Below are the code and all the weights of a small trained network. Each question names an input and a class and asks about switching units off, where a switched-off unit gives its printed mean instead of its output.

import numpy as np


def w(rows, s, z=0):
    codes = np.array(rows[::2]) - 128.0
    scale = np.full(codes.shape[1], s)
    scale[-1] = z or s
    return codes * scale


def norm(h):
    return h / np.sqrt((h * h).mean(-1, keepdims=True) + 1e-5)


def f(y):
    return np.maximum(y, 0)


def log_softmax(a):
    a = a - a.max(-1, keepdims=True)
    return a - np.log(np.exp(a).sum(-1, keepdims=True))


def net(x, mask):
    res = np.array(x, float).reshape(1, 8) / 4 @ E
    u = 0
    for l in range(3):
        y = f(norm(res) @ A[l][:, :-1].T + A[l][:, -1])
        res = res + np.where(mask[u : u + 12], y, B[l][:, -1]) @ B[l][:, :-1]
        u += 12
    return log_softmax(norm(res)[-1] @ U[:, :-1].T + U[:, -1])


A, B = {}, {}
E = w([
[141,119,135],'x0',
[48,95,42],'x1',
[129,125,127],'x2',
[82,172,104],'x3',
[120,134,124],'x4',
[148,106,139],'x5',
[189,178,203],'x6',
[1,57,192],'x7',
],0.0068)
A[0] = w([
[129,212,143,170],'0.n1',
[189,157,119,133],'0.n2',
[202,103,176,97],'0.n3',
[122,141,25,144],'0.n4',
[130,42,154,184],'0.n5',
[76,149,128,100],'0.n6',
[74,116,115,142],'0.n7',
[192,101,1,2],'0.n8',
[96,145,152,68],'0.n9',
[137,138,238,140],'0.n10',
[154,140,106,190],'0.n11',
[102,182,110,149],'0.n12',
],0.013,0.0043)
B[0] = w([
[238,55,167,221],'0.n1',
[184,85,117,224],'0.n2',
[144,126,81,215],'0.n3',
[119,112,79,253],'0.n4',
[56,192,111,215],'0.n5',
[152,124,156,177],'0.n6',
[90,167,182,209],'0.n7',
[52,78,47,234],'0.n8',
[94,139,114,149],'0.n9',
[112,120,156,244],'0.n10',
[149,8,2,204],'0.n11',
[163,110,79,185],'0.n12',
],0.006,0.0054)
A[1] = w([
[162,111,117,144],'1.n1',
[103,48,246,230],'1.n2',
[201,192,74,28],'1.n3',
[133,192,119,68],'1.n4',
[127,11,88,3],'1.n5',
[198,108,89,154],'1.n6',
[113,141,188,199],'1.n7',
[119,133,193,68],'1.n8',
[164,26,144,147],'1.n9',
[102,231,123,100],'1.n10',
[198,72,17,190],'1.n11',
[133,157,121,44],'1.n12',
],0.011,0.0023)
B[1] = w([
[100,166,96,159],'1.n1',
[59,185,79,200],'1.n2',
[178,41,222,163],'1.n3',
[161,158,71,128],'1.n4',
[135,177,59,180],'1.n5',
[83,95,136,195],'1.n6',
[95,197,52,164],'1.n7',
[253,244,72,152],'1.n8',
[61,174,73,179],'1.n9',
[72,195,32,138],'1.n10',
[193,69,112,254],'1.n11',
[125,95,105,128],'1.n12',
],0.0052,0.0093)
A[2] = w([
[135,109,122,201],'2.n1',
[74,107,151,183],'2.n2',
[142,128,91,9],'2.n3',
[75,93,152,108],'2.n4',
[161,128,124,144],'2.n5',
[185,100,139,251],'2.n6',
[121,89,90,132],'2.n7',
[72,146,115,158],'2.n8',
[164,90,137,147],'2.n9',
[144,160,118,81],'2.n10',
[109,55,128,127],'2.n11',
[104,165,248,137],'2.n12',
],0.018,0.0027)
B[2] = w([
[160,86,155,189],'2.n1',
[137,123,206,201],'2.n2',
[125,139,102,178],'2.n3',
[118,115,183,180],'2.n4',
[128,154,161,183],'2.n5',
[112,115,166,248],'2.n6',
[144,111,130,248],'2.n7',
[130,164,165,254],'2.n8',
[131,115,162,207],'2.n9',
[102,143,123,146],'2.n10',
[117,77,134,207],'2.n11',
[233,168,12,186],'2.n12',
],0.011,0.006)
U = w([
[201,18,74,253],'0',
[75,234,158,208],'1',
[247,94,180,110],'2',
[201,228,100,43],'3',
[96,60,22,73],'4',
[34,94,164,51],'5',
],0.016,0.0019)

Each question gives the input, the list of numbers given to net, and the class t.
The units are the neurons (one row each of A and B). Each row of codes is followed by its name. A weight is (code - 128) times the scale printed after its matrix; where a second scale follows, it is the last column's (A, B and U).
mask holds one flag per neuron, layer by layer. A switched-off neuron (its flag False) gives its mean, the last column of its row in B, instead of its output. The means were averaged over made-up inputs and are rounded, as every weight is.
A unit's drop is (log p(t) with every unit on - log p(t) with that unit switched off) / (log p(t) with every unit on - log p(t) with every unit switched off).
The circuit of an input: a set's keep is (log p(t) with only the set's units on - log p(t) with every unit switched off) / (log p(t) with every unit on - log p(t) with every unit switched off). Starting from the 12 units with the biggest drops (on a tie, the unit counted first), units are removed one at a time, each time the one whose removal leaves the highest keep (on an exact tie, the one counted first), for as long as the keep stays at least 0.8.
circuit, biggest first: the units of the circuit, biggest drop first
top k neurons: the k neurons with the biggest drops, biggest first
top k neurons in layer l: the k neurons of layer l with the biggest drops, biggest first
drop when u is switched off: that unit's drop, to one decimal
input [-2,-5,7,7,-7,-8,0,-8], class 0: circuit, biggest first	(0.n11; 2.n8; 1.n11)
input [3,-4,-6,8,-5,-1,3,5], class 3: circuit, biggest first	(2.n12; 0.n11)
input [-5,-1,-6,4,6,1,8,6], class 3: circuit, biggest first	(2.n12)
input [-8,1,-2,3,-6,3,5,-7], class 0: circuit, biggest first	(0.n11; 2.n8)
input [0,0,-8,-1,4,2,8,5], class 3: circuit, biggest first	(2.n12; 0.n11)
input [3,-1,3,-6,3,-8,1,6], class 3: top 3 neurons	(2.n12; 0.n8; 0.n11)
input [-5,3,-4,1,5,5,-7,1], class 5: top 2 neurons in layer 0	(0.n7; 0.n11)
input [2,0,3,-2,-8,5,3,3], class 3: top 2 neurons in layer 0	(0.n8; 0.n11)
input [6,4,6,-8,7,8,-5,-5], class 4: top 2 neurons in layer 0	(0.n8; 0.n1)
input [2,-6,-8,0,4,-3,-4,-8], class 0: top 2 neurons in layer 0	(0.n11; 0.n8)
input [7,-4,-8,3,-6,-7,3,7], class 3: drop when 2.n12 is switched off	0.5
input [3,-5,3,-5,0,-2,1,7], class 3: drop when 0.n11 is switched off	0.2
input [0,4,-2,5,-5,-3,-6,3], class 5: drop when 1.n2 is switched off	0.1
input [1,4,-7,-8,-1,0,-4,-4], class 4: circuit, biggest first	(0.n8)
